Below are the code and all the weights of a small trained network. Each question names an input and a target symbol and asks about switching units off, where a switched-off unit gives its printed mean instead of its output.

import numpy as np


def w(rows, s, z=0):
    codes = np.array(rows[::2]) - 128.0
    scale = np.full(codes.shape[1], s)
    scale[-1] = z or s
    return codes * scale


def f(y):
    return y / 2 * (1 + np.tanh(0.7978845608 * (y + 0.044715 * y**3)))


def softmax(a):
    e = np.exp(a - a.max(-1, keepdims=True))
    return e / e.sum(-1, keepdims=True)


def log_softmax(a):
    a = a - a.max(-1, keepdims=True)
    return a - np.log(np.exp(a).sum(-1, keepdims=True))


def net(x, mask):
    ids = ['αγδεησψ'.index(c) for c in x.split()]
    T = len(ids)
    res = E[ids] + P[:T]
    q, k, v = (res @ M[0].T for M in (Q, K, V))
    z = softmax(np.where(np.tri(T) > 0, q @ k.T / 4**0.5, -1e9)) @ v
    res = res + np.where(mask[0], z, O[0][:, -1]) @ O[0][:, :-1]
    y = f(res @ A[0][:, :-1].T + A[0][:, -1])
    res = res + np.where(mask[1:9], y, B[0][:, -1]) @ B[0][:, :-1]
    return log_softmax(res[-1] @ U[:, :-1].T + U[:, -1])


Q, K, V, O, A, B = {}, {}, {}, {}, {}, {}
E = w([
[243,96,8,152,73,159],'α',
[41,155,183,155,136,134],'γ',
[157,121,171,74,198,108],'δ',
[131,85,188,75,158,90],'ε',
[120,92,157,24,188,103],'η',
[107,96,106,97,213,92],'σ',
[65,144,80,117,47,176],'ψ',
],0.018)
P = w([
[136,54,142,248,71,192],'0',
[137,130,144,95,118,191],'1',
[127,139,132,91,122,174],'2',
[119,144,141,104,133,155],'3',
[115,145,128,93,140,154],'4',
[116,148,132,103,139,140],'5',
[106,151,129,95,149,137],'6',
[111,157,131,103,147,129],'7',
[105,160,123,97,154,127],'8',
[113,166,128,105,158,119],'9',
[102,164,125,94,155,114],'10',
[98,174,122,91,157,117],'11',
[100,165,124,109,156,109],'12',
],0.012)
Q[0] = w([
[124,220,67,156,65,36],'head 0',
[88,229,123,242,71,154],'head 0',
[59,148,123,77,83,187],'head 0',
[106,110,162,152,11,122],'head 0',
],0.012)
K[0] = w([
[154,187,74,114,139,96],'head 0',
[162,238,147,97,98,84],'head 0',
[103,238,143,111,127,6],'head 0',
[89,197,102,62,138,117],'head 0',
],0.014)
V[0] = w([
[67,27,152,54,69,57],'head 0',
[5,139,55,202,225,135],'head 0',
[95,115,205,127,12,120],'head 0',
[113,101,14,93,111,166],'head 0',
],0.013)
O[0] = w([
[149,190,85,148,221,170,134],'head 0',
[113,26,134,247,165,94,126],'head 0',
[96,209,122,167,137,102,250],'head 0',
[125,59,187,135,128,196,191],'head 0',
],0.014,0.0025)
A[0] = w([
[151,80,76,123,78,136,31],'neuron 0',
[40,188,129,147,107,152,75],'neuron 1',
[104,151,146,176,112,200,194],'neuron 2',
[156,82,124,134,109,108,114],'neuron 3',
[45,172,140,139,55,144,125],'neuron 4',
[218,134,93,127,117,64,232],'neuron 5',
[83,105,127,128,85,193,90],'neuron 6',
[253,143,113,194,83,129,3],'neuron 7',
],0.017,0.0033)
B[0] = w([
[133,157,197,130,160,88,197],'neuron 0',
[191,116,202,150,76,160,232],'neuron 1',
[122,114,132,59,117,91,212],'neuron 2',
[191,141,144,81,111,212,176],'neuron 3',
[88,136,84,86,193,156,193],'neuron 4',
[90,35,92,143,86,101,210],'neuron 5',
[126,160,64,244,103,117,248],'neuron 6',
[43,71,82,2,161,62,154],'neuron 7',
],0.016,0.011)
U = w([
[70,141,159,159,71,160,140],'α',
[137,142,160,187,130,66,62],'γ',
[122,103,132,75,66,85,231],'δ',
[226,168,165,141,49,66,4],'ε',
[113,195,155,137,171,96,242],'η',
[149,95,149,142,135,137,56],'σ',
[39,146,255,123,97,126,141],'ψ',
],0.0074,0.0027)

Each question gives the input, a string of symbols that net reads in full, and the target symbol t.
The units are the heads (4 rows each of Q, K, V and O) and the neurons (one row each of A and B). Each row of codes is followed by its name. A weight is (code - 128) times the scale printed after its matrix; where a second scale follows, it is the last column's (O, A, B and U).
mask holds one flag per unit, heads first, then neurons. A switched-off unit (its flag False) gives its mean, the last column of its rows in O or B, instead of its output. The means were averaged over made-up inputs and are rounded, as every weight is.
A unit's drop is (log p(t) with every unit on - log p(t) with that unit switched off) / (log p(t) with every unit on - log p(t) with every unit switched off).
The circuit of an input: a set's keep is (log p(t) with only the set's units on - log p(t) with every unit switched off) / (log p(t) with every unit on - log p(t) with every unit switched off). Starting from all 9 units, units are removed one at a time, each time the one whose removal leaves the highest keep (on an exact tie, the one counted first), for as long as the keep stays at least 0.8.
circuit, biggest first: the units of the circuit, biggest drop first
k most important neurons: the k neurons with the biggest drops, biggest first
drop of u: that unit's drop, to one decimal
input γ ψ δ δ δ ε ψ, target η: 3 most important neurons -> (neuron 4; neuron 5; neuron 3)
input α α δ ψ σ δ ε, target α: circuit, biggest first -> (head 0; neuron 6)
input σ δ σ, target σ: most important neuron -> (neuron 3)
input δ σ γ δ ε ψ δ γ δ σ, target δ: 2 most important neurons -> (neuron 5; neuron 6)
input ψ ε ε σ σ γ ψ α δ δ ψ σ, target ψ: 2 most important neurons -> (neuron 6; neuron 1)
input σ δ α, target δ: 2 most important neurons -> (neuron 7; neuron 1)
input ψ η ε δ δ ψ α ψ δ δ ψ, target η: 3 most important neurons -> (neuron 4; neuron 5; neuron 0)
input σ α α σ δ γ δ δ ψ δ δ ε δ, target σ: circuit, biggest first -> (head 0; neuron 3)
input δ δ δ, target δ: 4 most important neurons -> (neuron 5; neuron 6; neuron 1; neuron 0)
input σ ψ α ψ σ σ ψ, target γ: 3 most important neurons -> (neuron 6; neuron 0; neuron 1)
input δ ε γ ψ γ ε δ ψ α δ ε, target δ: 2 most important neurons -> (neuron 5; neuron 6)
input ψ δ α σ δ σ ψ δ γ γ δ γ ε, target ψ: drop of neuron 6 -> 0.3
input δ δ ψ σ ψ η ψ ψ σ ψ, target γ: drop of head 0 -> 1.3
input α α δ δ α ε, target α: 2 most important neurons -> (neuron 6; neuron 4)
input α η σ, target α: circuit, biggest first -> (neuron 6; head 0)
input α ψ α α δ γ ε δ ε σ, target α: drop of neuron 4 -> 0.0
input ε γ ψ ψ δ α σ, target ε: drop of head 0 -> 1.3
